Each row of numbers belongs to one of the things below and depends on some of the facts about them. Some rows are named. Which thing is each other row?

Named rows:
[ -2   0   0  -6  -6  -3  -3  -6   0   0   0  -3  -8 -11   6  -5   1   5
  -5  -2  -3   2   1   5  21  -2] : k396
[ -4   1  -9 -16   0  -1 -12   8   3  -1   1 -10   2  -7  11  -5   5   8
  -9  -4  12   8  64 -25   1  -3] : k74
[  3  -1  -1 -15   0   0  -5  -1   1  -2   2   2   0 -16  -1 -14   2   5
   1   0  10   2  24  -1  24  -4] : k703
[ -2   3 -10  -4  -8   0  -5  -3   1  -3   4   1   5 -17  13  -7   1   5
  -3  -6  -4   3  -1  -1  26  -6] : k347
[  3  -6 -14  -6  -2  -2  -2   1   8  -4   2  -8  -5  -2  14  -2   7   2
  -6  -4   4   8  41  -5   4 -13] : k833
[-15  -6  17  12   8 -18  12  -7  10   6   0  -9 -20 -12   6   8   1 -11
  18  -2 -24 -10 -30  27  -5  -3] : k348
[ -2   3  -8  -5  -7   0  -7   3  -1  -1   3   5   2 -18   8  -4   1   3
  -3  -4  -3   5  -6   3  26  -4] : k109
[  2  -5  -8 -12  -9  -5   0 -16   3  -2  -1  -3  -6 -11  18  -4   3  12
 -14  -4  -5   7  -7  -2  20  -5] : k32
[ -2  -3 -10  23  -8   8  -3 -19  14   1  -5  12 -27   3  11  -4   3  -4
  -8  -2 -12  14  49 -17   2  -6] : k441
[ 18  10   0   0   7   9  11  -3  -6  -6   4  -8  25  -2 -20  -8  -5   2
  11   7  10  -8   1 -16 -21   2] : k304
[ -4  -9   5   5 -10   0   0 -24   3  -2   0 -12 -14  -3  11  -2   4   5
 -10  -4  -2   5  -1   6  24  -8] : k641
[ -8  -4  16  19   1  -3   8   2  -3   4  -2   0  -8  21 -12  15  -3 -14
   8   4  -7  -9 -43  27 -18   3] : k546
[-23   0  13 -18  -7 -13 -16   8  -6   2   1  -2  -9 -35  -4  -4   6   5
  -6  -6   7   2  44 -17  19   5] : k336
[ 31  22 -13 -27  -8  10  -6  10 -14  -3  -1 -18  16  26  -4   0  -8  15
 -21  10  17   8   1  20   1   3] : k409
[  3  -8  -8   9  -5  -4   7 -11  10  -3   1 -15 -16   7  14   4   6  -5
  -4  -4  -6   7  29  10   8 -15] : k89
[-18  -5  12  12 -14  -7  -5  -3  -1   2  -4 -13 -23 -16   4   3   6   4
  -8   0  -5   7  -5  30  25  -9] : k657
[  3  -5 -16  -3   0  -2   0   2   9  -4   2  -7  -4  -2  18  -1   7   2
  -6  -4   5   8  44  -9   8 -12] : k974
[  1  -6  -9 -15  -8  -6  -1 -14   2  -2   1  -3  -3 -11  17  -3   3  12
 -14  -4  -5   7  -9  -3  23  -7] : k70

Facts:
skadruzul: sits directly inside; megu: is directly followed by; bufestu: is of sort
k102 skadruzul:k709
k109 skadruzul:k730 bufestu:206
k11 skadruzul:k859
k110 skadruzul:k690 megu:k775 bufestu:206
k12 skadruzul:k534 megu:k641 bufestu:662
k120 skadruzul:k441
k129 skadruzul:k782 megu:k200 bufestu:613
k130 skadruzul:k612 bufestu:756
k132 skadruzul:k603 megu:k990 bufestu:756
k135 skadruzul:k906 megu:k730 bufestu:417
k139 skadruzul:k89 megu:k993 bufestu:417
k158 skadruzul:k64 megu:k606 bufestu:702
k163 skadruzul:k729
k164 skadruzul:k782 megu:k129 bufestu:741
k185 skadruzul:k956 megu:k441 bufestu:741
k188 skadruzul:k846 bufestu:702
k19 skadruzul:k266 megu:k422 bufestu:702
k200 skadruzul:k782 megu:k711 bufestu:702
k208 skadruzul:k64
k221 skadruzul:k709 megu:k703 bufestu:18
k223 skadruzul:k894 megu:k810 bufestu:123
k230 skadruzul:k730 megu:k840 bufestu:662
k244 skadruzul:k833 megu:k612 bufestu:897
k253 skadruzul:k534 megu:k12
k262 skadruzul:k974 megu:k265
k265 skadruzul:k974 megu:k563 bufestu:656
k266 skadruzul:k729 megu:k577
k268 skadruzul:k603 megu:k959 bufestu:622
k271 skadruzul:k715 megu:k304 bufestu:756
k272 skadruzul:k715 bufestu:596
k273 skadruzul:k266 megu:k19 bufestu:596
k286 skadruzul:k899 megu:k369 bufestu:897
k304 skadruzul:k715 megu:k738 bufestu:417
k305 skadruzul:k98 megu:k859
k31 skadruzul:k64 megu:k445 bufestu:622
k32 skadruzul:k603 megu:k622
k336 skadruzul:k775 megu:k484 bufestu:756
k345 skadruzul:k262 megu:k743 bufestu:741
k347 skadruzul:k89 megu:k432
k348 skadruzul:k974 bufestu:741
k354 skadruzul:k974 megu:k551
k359 skadruzul:k535 megu:k70 bufestu:417
k36 skadruzul:k305 bufestu:206
k364 skadruzul:k956 megu:k185 bufestu:702
k365 skadruzul:k775 megu:k829 bufestu:284
k369 skadruzul:k899 megu:k378 bufestu:417
k37 skadruzul:k833 megu:k657 bufestu:613
k378 skadruzul:k899 megu:k58
k379 skadruzul:k846 megu:k188 bufestu:206
k389 skadruzul:k262 megu:k515 bufestu:702
k396 skadruzul:k626 bufestu:206
k403 skadruzul:k441 megu:k949 bufestu:702
k409 skadruzul:k894 megu:k223 bufestu:622
k413 skadruzul:k74 bufestu:702
k422 skadruzul:k266 megu:k608
k426 skadruzul:k612 megu:k642 bufestu:777
k432 skadruzul:k89 bufestu:777
k437 skadruzul:k899 megu:k897 bufestu:662
k441 skadruzul:k956
k443 skadruzul:k64 megu:k923 bufestu:596
k445 skadruzul:k64 megu:k443 bufestu:613
k446 skadruzul:k262 bufestu:662
k461 skadruzul:k163 bufestu:206
k463 skadruzul:k534 megu:k936 bufestu:702
k466 skadruzul:k612 megu:k130 bufestu:417
k469 skadruzul:k612 megu:k466 bufestu:662
k481 skadruzul:k262 megu:k345 bufestu:756
k484 skadruzul:k775 megu:k773 bufestu:613
k500 skadruzul:k305 megu:k994 bufestu:737
k515 skadruzul:k262 megu:k855 bufestu:206
k523 skadruzul:k441 megu:k120 bufestu:417
k535 skadruzul:k974 megu:k262
k54 skadruzul:k833 megu:k37 bufestu:622
k546 skadruzul:k906 bufestu:613
k551 skadruzul:k974 megu:k348 bufestu:702
k561 skadruzul:k534 megu:k253 bufestu:784
k563 skadruzul:k974 megu:k354 bufestu:18
k564 skadruzul:k305 megu:k36 bufestu:702
k577 skadruzul:k729 megu:k939 bufestu:417
k58 skadruzul:k899 megu:k437 bufestu:206
k585 skadruzul:k859 megu:k11 bufestu:417
k59 skadruzul:k729 megu:k667 bufestu:777
k594 skadruzul:k702 bufestu:897
k598 skadruzul:k894 megu:k726 bufestu:206
k6 skadruzul:k859 megu:k585 bufestu:123
k602 skadruzul:k782 megu:k806
k603 skadruzul:k709 megu:k940
k606 skadruzul:k64 megu:k208
k607 skadruzul:k534 megu:k561 bufestu:206
k608 skadruzul:k266 bufestu:897
k612 skadruzul:k833
k62 skadruzul:k782 megu:k602 bufestu:737
k622 skadruzul:k603 megu:k132 bufestu:206
k624 skadruzul:k775 bufestu:662
k626 skadruzul:k906 megu:k945
k64 skadruzul:k956 megu:k899
k641 skadruzul:k534 megu:k463
k642 skadruzul:k612 megu:k684 bufestu:284
k657 skadruzul:k833 megu:k846 bufestu:777
k661 skadruzul:k846 megu:k379 bufestu:897
k667 skadruzul:k729 megu:k266 bufestu:206
k675 skadruzul:k709 megu:k603 bufestu:123
k684 skadruzul:k612 megu:k469
k70 skadruzul:k535
k702 skadruzul:k690 megu:k894
k703 skadruzul:k709 megu:k675
k711 skadruzul:k782 bufestu:656
k726 skadruzul:k894 bufestu:417
k728 skadruzul:k603 megu:k268 bufestu:662
k730 skadruzul:k906 megu:k735
k733 skadruzul:k709 megu:k102 bufestu:284
k735 skadruzul:k906 megu:k626 bufestu:123
k738 skadruzul:k715 megu:k741
k74 skadruzul:k833 megu:k858
k741 skadruzul:k715 megu:k272 bufestu:206
k743 skadruzul:k262 megu:k446 bufestu:123
k773 skadruzul:k775 megu:k365
k775 skadruzul:k690 megu:k783
k782 skadruzul:k98 megu:k917
k783 skadruzul:k690 megu:k948 bufestu:737
k806 skadruzul:k782 megu:k164 bufestu:206
k810 skadruzul:k894 megu:k598 bufestu:702
k818 skadruzul:k690 megu:k110 bufestu:897
k823 skadruzul:k775 megu:k624 bufestu:417
k829 skadruzul:k775 megu:k823 bufestu:784
k840 skadruzul:k730 megu:k109 bufestu:596
k846 skadruzul:k833 megu:k244
k855 skadruzul:k262 megu:k481 bufestu:284
k858 skadruzul:k833 megu:k54
k859 skadruzul:k98
k89 skadruzul:k729 megu:k163
k894 skadruzul:k690 megu:k818
k897 skadruzul:k899 bufestu:777
k899 skadruzul:k956 megu:k364
k917 skadruzul:k98 megu:k305 bufestu:784
k923 skadruzul:k64 megu:k158
k936 skadruzul:k534 bufestu:123
k939 skadruzul:k729 megu:k89 bufestu:702
k940 skadruzul:k709 megu:k733 bufestu:702
k945 skadruzul:k906 megu:k546 bufestu:662
k948 skadruzul:k690
k949 skadruzul:k441 megu:k523 bufestu:613
k959 skadruzul:k603 megu:k32
k963 skadruzul:k535 megu:k980 bufestu:123
k980 skadruzul:k535 megu:k359 bufestu:18
k990 skadruzul:k603 bufestu:417
k993 skadruzul:k89 megu:k347 bufestu:702
k994 skadruzul:k305 megu:k564
k999 skadruzul:k859 megu:k6

Name these rows:
No name comes twice in this set of rows, the named rows included.
[  3   4 -12  13  -4   6  -7  -5  14   2  -4  16 -22  -5   7 -10   0  -4
  -4  -2 -12  14  64 -24  -1  -2] : k956
[ 17   5  -8  -1   0   5  17 -15  -4  -7   0 -10  19   2  -5   3  -3   9
  -2   3  -5  -3 -31 -15 -24   0] : k577
[-14   1   1  -7 -11 -11  -6   0  -1   2  -4  -2 -13 -24   9   0   5  11
 -11   0 -11  10 -11  18  20  -3] : k432
[ 43  30  -2 -19 -12  20 -18   4  -7   7  -4  10 -12  23 -51  -8  -9   9
 -15   7   2  21  39 -12 -12  12] : k31
[ 14  21  -9  26  -1  16   7  -5   2  -2  -1  17  15  -5 -18  -7 -10  -3
  10   4 -14  -1   2 -31 -32   7] : k523
[ -4   8 -16   7  -1   6  -5  -4  11  -3  -6  27 -10 -15   7 -18  -1  -6
   0   2   0   8  79 -28   3   2] : k899
[ -6  -9   4   8 -11  -2  -1 -18   1   0  -1 -10 -15  -2  10   2   4   4
  -9  -2  -2   5  -6  15  21  -7] : k622
[-14   8 -11   7 -16  -2  -3 -22   6   0 -10  28 -19 -18  16  -9  -4   1
 -14   1 -22   8  15 -14  13   9] : k58
[ 10  -1   5  17  -2   7  19 -21  -4  -5   1 -20  12  10  -7   6  -2   3
   2   2   1  -7 -28  -4 -21  -3] : k466
[ 15  11  -9  10   2   9  11   3  -5  -7   5  -9  33  -4  -6   0  -4   2
   8   1   2  -6 -15 -14 -22  -4] : k359
[-20  -3  12  18   4  -1  -7 -10  10   9  -9  28 -21 -16   5  -7  -1  -2
   6  -1 -23   2  -6 -18   1  12] : k185
[  9   1   0  -4  -8 -13  14 -21  10   0   2 -11 -23  -6   7   1   0  -3
   1  -3 -24   1  -9  24  10  -9] : k102
[ 28  18 -25 -11 -19  11  -1  10 -13  -7   3   0  14   7 -14   3  -4   5
 -17   4   7  10  -2  14   4  -5] : k54
[ 25  10   0   9   2  -6  30 -20   2  -4   2 -20   2   7 -12   7  -7  -6
  13   4 -22  -9 -35  14 -36  -4] : k990

The same things again, as new rows of numbers:
Named rows:
[-37 -40  14   8 -37  42  32  -2 -19  20  21 -66 -18   1   1  30 -53 -41
 -52  -4  20 -24   2  62   1 -40] : k936
[-12 -16  65  23   2  21  -2 -13 -12   6  29 -65 -43  -2  10  30 -38  -8
 -15  -6  11 -25   7  58  24  -3] : k396
[  8 -22  59  20   5   4  -5 -25 -23  -6  25 -34 -60 -21   6  35 -18 -11
 -19 -22  29 -11  33  59  21  22] : k139
[-14  -2  63  22  -4  20   7 -17  -2  12  16 -51 -53 -21  -8  42 -20 -15
 -17 -27  21 -10   6  64  21   1] : k523
[-21 -28  58 -10 -15  12  -1 -10 -23  -5  17 -76 -48   1  12  33 -51 -22
 -47   3   3 -17  34  40  11 -18] : k37
[ -16   -7   52   27  -13   47   26    5   11    8   23 -104  -32   13
   43   12  -74  -14  -16   12    7  -12    0   62   20  -26] : k437
[ -29  -30   32   11  -21   54   28   14  -17    5   32 -100   -7   25
   32    6  -89  -32  -40   -4   17  -30    7   68   35  -41] : k624
[ 22 -15  64  34  23  20  18 -11 -12 -11  25 -79 -57   2  78   9 -63   1
   1   4   3 -11  34  50  24  -1] : k728
[ -3 -12  80  26  15  19 -12 -21   1  11  17 -92 -52  17  27  19 -53   6
   3   5   4 -17   1  50  29 -17] : k188
[-28  -8  17   2 -26  25  19 -18  -6   9  13 -44 -53 -26 -22  49 -15 -34
 -37 -20  21 -10  35  65   0  -9] : k185
[ 29 -39  66  29  35 -12   3 -28 -20   2   8 -57 -57  -7  31  15 -44  -2
  -9  -2   4 -12  13  50  25 -10] : k661
[-30 -14  13  13 -31  29  33 -12  -6  34  17 -52 -29 -18 -26  41 -16 -41
 -43  -7  17  -9  -3  65 -11 -35] : k606
[-11 -23  21  27  18   5  15 -32 -19   9  17 -29 -60 -33   4  40 -11  -8
 -15 -26   9  -8  32  63   6 -13] : k994
[ 10  12  46  36  27  -1  25 -41  -4   7   6 -32 -69 -31   5  45   2 -13
 -13  -7   7   0  25  78  -4  -4] : k64
[-22   4  27  38  31  29  26 -43  -6  21   7 -41 -55 -23  -7  54   1  -6
 -10  -4   2 -12   8  79 -13 -24] : k305
[  0 -27  23  20   1   7  13 -36 -17  18   6 -49 -61 -18 -15  44  -8 -18
 -18 -16  11 -10  20  61  -6 -24] : k684
[-48  11   6  27 -26  54  33 -18  12  36   9 -66 -38 -10 -40  43   1 -40
 -14  -5   6 -12 -30  69 -31 -44] : k208
[ 10  10  23  38   7  18  24 -54  -5   5   6 -37 -63 -23   4  50  -5  -7
 -17 -15   2 -20   5  72  -5 -16] : k262

Rows to name:
No name comes twice in this set of rows, the named rows included.
[-26 -23  33  20 -39  59  30  -5   6  10  26 -94 -18  24  39  13 -88 -18
 -30   3   8 -36 -21  58  10 -45] : k446

The same things again, as new rows of numbers:
Some things and their rows:
[-51 -11 -46 -20  -4 -22 -19  -8 -43 -27  25   8] : k840
[-36  13 -21 -39  -2 -14 -10 -18 -26 -54  22  -9] : k810
[-23   2 -28 -17   1   2   9  -6 -10 -16  34  18] : k598
[-41 -14 -15 -28 -15 -16  -8  -6 -68 -40  12  -5] : k661
[-25  14 -16 -11   4  -1 -45 -10 -25 -16   9  22] : k546
[-42  27 -45 -23  -3  25 -23  -7 -54  -9  27 -10] : k906
[-22   7 -23 -32 -10 -15 -19 -16 -38 -55  30  -9] : k188
[-43  -7 -43 -29 -19 -18 -16 -22 -48 -22  15   8] : k994
[-44   3 -49 -24 -14 -18  -2 -44 -55  -9  15  24] : k369
[-48  -2 -16 -23  -7 -16   0 -15 -71 -44  17  14] : k286
[-62  27 -46 -34   6  28  -7  -3 -36  -9  10  -7] : k690
[-26  27 -57 -19  13 -18  -4  -1 -30 -14 -16  19] : k365
[-35  38 -34 -38 -38 -36 -31 -30 -36  -4   3   0] : k54
[-31  15 -45 -19 -13 -23 -12 -22 -34 -24  17   3] : k347
[-10  -2 -31 -13  -8  -1  -4  -8 -20 -18  40  18] : k36
[-40 -25 -37 -17 -11  -7  -3 -23 -36 -18  40   8] : k667
[-63  26 -12 -51 -35 -36 -12 -17 -52   6  -8  12] : k409
[-34   0 -45 -38  -1 -27 -13 -28 -63 -31  -3  -2] : k561

Which thing is each row?
No name comes twice in this set of rows, the named rows included.
[-78  15 -53 -44   0  17 -11 -11 -47  -9  15 -10] : k894
[-39  -3 -50 -30 -13 -18  -3 -33 -51  -4   9  13] : k304
[-20   1 -14 -32  -5  -6 -25 -14 -41 -47  21  -1] : k413
[-39  12 -41 -25  -7 -20  -1 -16 -20 -23  10   2] : k773
[-50  -3  -7 -31  -8 -16  -2 -14 -70 -52  27   6] : k403
[-33  23 -45 -16  -9 -24  -7 -23 -45 -31  25  15] : k378
[-76  17 -38 -35  -8  22   1   3 -62  -6  14 -14] : k702
[-14  21 -33 -41  22  -1 -15 -12 -34 -25 -16  17] : k829
[-38  25 -62 -26 -22  18 -25  -6 -50 -14  27 -21] : k305
[-61  -3 -33 -36  -6 -21 -15 -13 -28 -24  14   9] : k484
[-11   7 -12  -2   2  12 -44 -20 -29 -39  -2   7] : k244
[-27  17 -23 -31  -6 -13 -12 -26 -42 -61  34   1] : k364

